Here is a tiny trained network, its code and every weight. The questions are about switching its units off for an input and a class, where a switched-off unit gives its printed mean instead of its output.

import numpy as np


def w(rows, s, z=0):
    codes = np.array(rows[::2]) - 128.0
    scale = np.full(codes.shape[1], s)
    scale[-1] = z or s
    return codes * scale


def norm(h):
    return h / np.sqrt((h * h).mean(-1, keepdims=True) + 1e-5)


def f(y):
    return np.maximum(y, 0)


def log_softmax(a):
    a = a - a.max(-1, keepdims=True)
    return a - np.log(np.exp(a).sum(-1, keepdims=True))


def net(x, mask):
    res = np.array(x, float).reshape(1, 4) / 4 @ E
    u = 0
    for l in range(3):
        y = f(norm(res) @ A[l][:, :-1].T + A[l][:, -1])
        res = res + np.where(mask[u : u + 4], y, B[l][:, -1]) @ B[l][:, :-1]
        u += 4
    return log_softmax(norm(res)[-1] @ U[:, :-1].T + U[:, -1])


A, B = {}, {}
E = w([
[83,125,168,188,55,241,109,78],'x0',
[187,114,100,78,112,173,81,146],'x1',
[185,245,147,88,145,157,131,243],'x2',
[125,172,30,78,45,116,222,135],'x3',
],0.012)
A[0] = w([
[171,181,132,111,161,95,118,154,1],'L0N0',
[101,171,78,146,47,121,245,113,64],'L0N1',
[123,71,7,85,137,6,182,115,19],'L0N2',
[156,93,57,61,98,152,85,113,97],'L0N3',
],0.022,0.0056)
B[0] = w([
[138,100,199,75,158,158,139,164,175],'L0N0',
[8,147,84,99,114,166,96,137,239],'L0N1',
[201,126,112,92,147,102,254,48,250],'L0N2',
[160,82,81,181,115,149,125,144,183],'L0N3',
],0.019,0.02)
A[1] = w([
[137,117,97,113,170,4,139,136,35],'L1N0',
[196,173,79,66,108,82,144,126,1],'L1N1',
[163,183,101,120,93,49,84,124,4],'L1N2',
[153,193,115,87,122,11,79,171,32],'L1N3',
],0.029,0.0023)
B[1] = w([
[141,161,145,85,91,2,83,97,215],'L1N0',
[139,88,90,130,219,125,198,67,253],'L1N1',
[177,163,104,198,84,159,174,199,128],'L1N2',
[148,99,135,58,126,152,92,166,138],'L1N3',
],0.016,0.012)
A[2] = w([
[109,208,60,124,102,101,175,202,59],'L2N0',
[151,100,176,174,148,98,59,56,34],'L2N1',
[223,136,86,105,36,137,86,168,52],'L2N2',
[172,237,116,79,4,161,148,136,5],'L2N3',
],0.024,0.0034)
B[2] = w([
[192,179,97,74,18,71,19,168,237],'L2N0',
[67,128,126,188,120,93,169,198,254],'L2N1',
[233,113,74,171,143,92,60,117,185],'L2N2',
[107,253,124,183,252,186,179,45,195],'L2N3',
],0.014,0.0081)
U = w([
[207,113,79,58,117,80,231,55,214],'0',
[59,84,187,240,101,127,121,197,144],'1',
[69,52,112,137,3,183,97,25,63],'2',
[72,227,55,69,69,176,89,170,214],'3',
[210,144,237,72,186,132,119,227,114],'4',
[238,84,82,197,109,169,66,142,149],'5',
[126,127,183,147,117,8,103,137,32],'6',
[169,222,142,179,177,192,124,99,1],'7',
],0.015,0.0038)

Each question gives the input, the list of numbers given to net, and the class t.
The units are the neurons (one row each of A and B). Each row of codes is followed by its name. A weight is (code - 128) times the scale printed after its matrix; where a second scale follows, it is the last column's (A, B and U).
mask holds one flag per neuron, layer by layer. A switched-off neuron (its flag False) gives its mean, the last column of its row in B, instead of its output. The means were averaged over made-up inputs and are rounded, as every weight is.
A unit's drop is (log p(t) with every unit on - log p(t) with that unit switched off) / (log p(t) with every unit on - log p(t) with every unit switched off).
The circuit of an input: a set's keep is (log p(t) with only the set's units on - log p(t) with every unit switched off) / (log p(t) with every unit on - log p(t) with every unit switched off). Starting from all 12 units, units are removed one at a time, each time the one whose removal leaves the highest keep (on an exact tie, the one counted first), for as long as the keep stays at least 0.8.
circuit, biggest first: the units of the circuit, biggest drop first
unit that matters most: the unit with the biggest drop
top k neurons: the k neurons with the biggest drops, biggest first
k most important neurons of layer l: the k neurons of layer l with the biggest drops, biggest first
input [1,-5,4,-7], class 1: most important neuron of layer 0 => [L0N2]
input [0,5,-5,-6], class 1: circuit, biggest first => [L0N2 L2N1]
input [-5,2,2,-3], class 4: circuit, biggest first => [L0N0 L0N2]
input [6,0,8,-4], class 7: circuit, biggest first => [L0N2 L0N1 L1N1 L2N3]
input [0,7,-4,-6], class 5: top 2 neurons => [L0N2 L0N3]
input [4,3,6,0], class 7: circuit, biggest first => [L0N2 L2N3 L1N1]
input [1,4,3,-2], class 5: circuit, biggest first => [L0N2 L0N1]
input [7,-3,-7,-4], class 1: circuit, biggest first => [L0N2 L2N1]
input [-3,7,6,1], class 4: top 3 neurons => [L0N2 L0N0 L0N1]
input [6,-6,-4,-2], class 1: circuit, biggest first => [L0N2 L0N1]
input [-3,8,-4,-3], class 5: circuit, biggest first => [L0N3 L0N2]
input [7,6,7,-1], class 7: circuit, biggest first => [L0N2 L2N3 L0N1]
input [4,0,6,-8], class 1: circuit, biggest first => [L0N2 L0N1 L2N1]
input [2,6,0,-6], class 5: top 4 neurons => [L0N2 L2N2 L1N1 L0N1]
input [5,-7,8,-6], class 4: circuit, biggest first => [L0N1 L0N2]
input [0,-7,1,5], class 3: unit that matters most => L0N1
input [4,-8,-7,-4], class 1: top 2 neurons => [L0N2 L0N1]
input [4,5,6,2], class 7: top 3 neurons => [L0N2 L2N3 L1N1]
input [-6,-2,0,-6], class 4: top 2 neurons => [L0N2 L0N0]
input [-1,8,6,2], class 5: top 3 neurons => [L0N2 L0N3 L2N2]
input [0,-3,-4,-2], class 6: top neuron => [L0N1]
input [4,7,1,4], class 5: top 3 neurons => [L0N3 L2N2 L0N2]
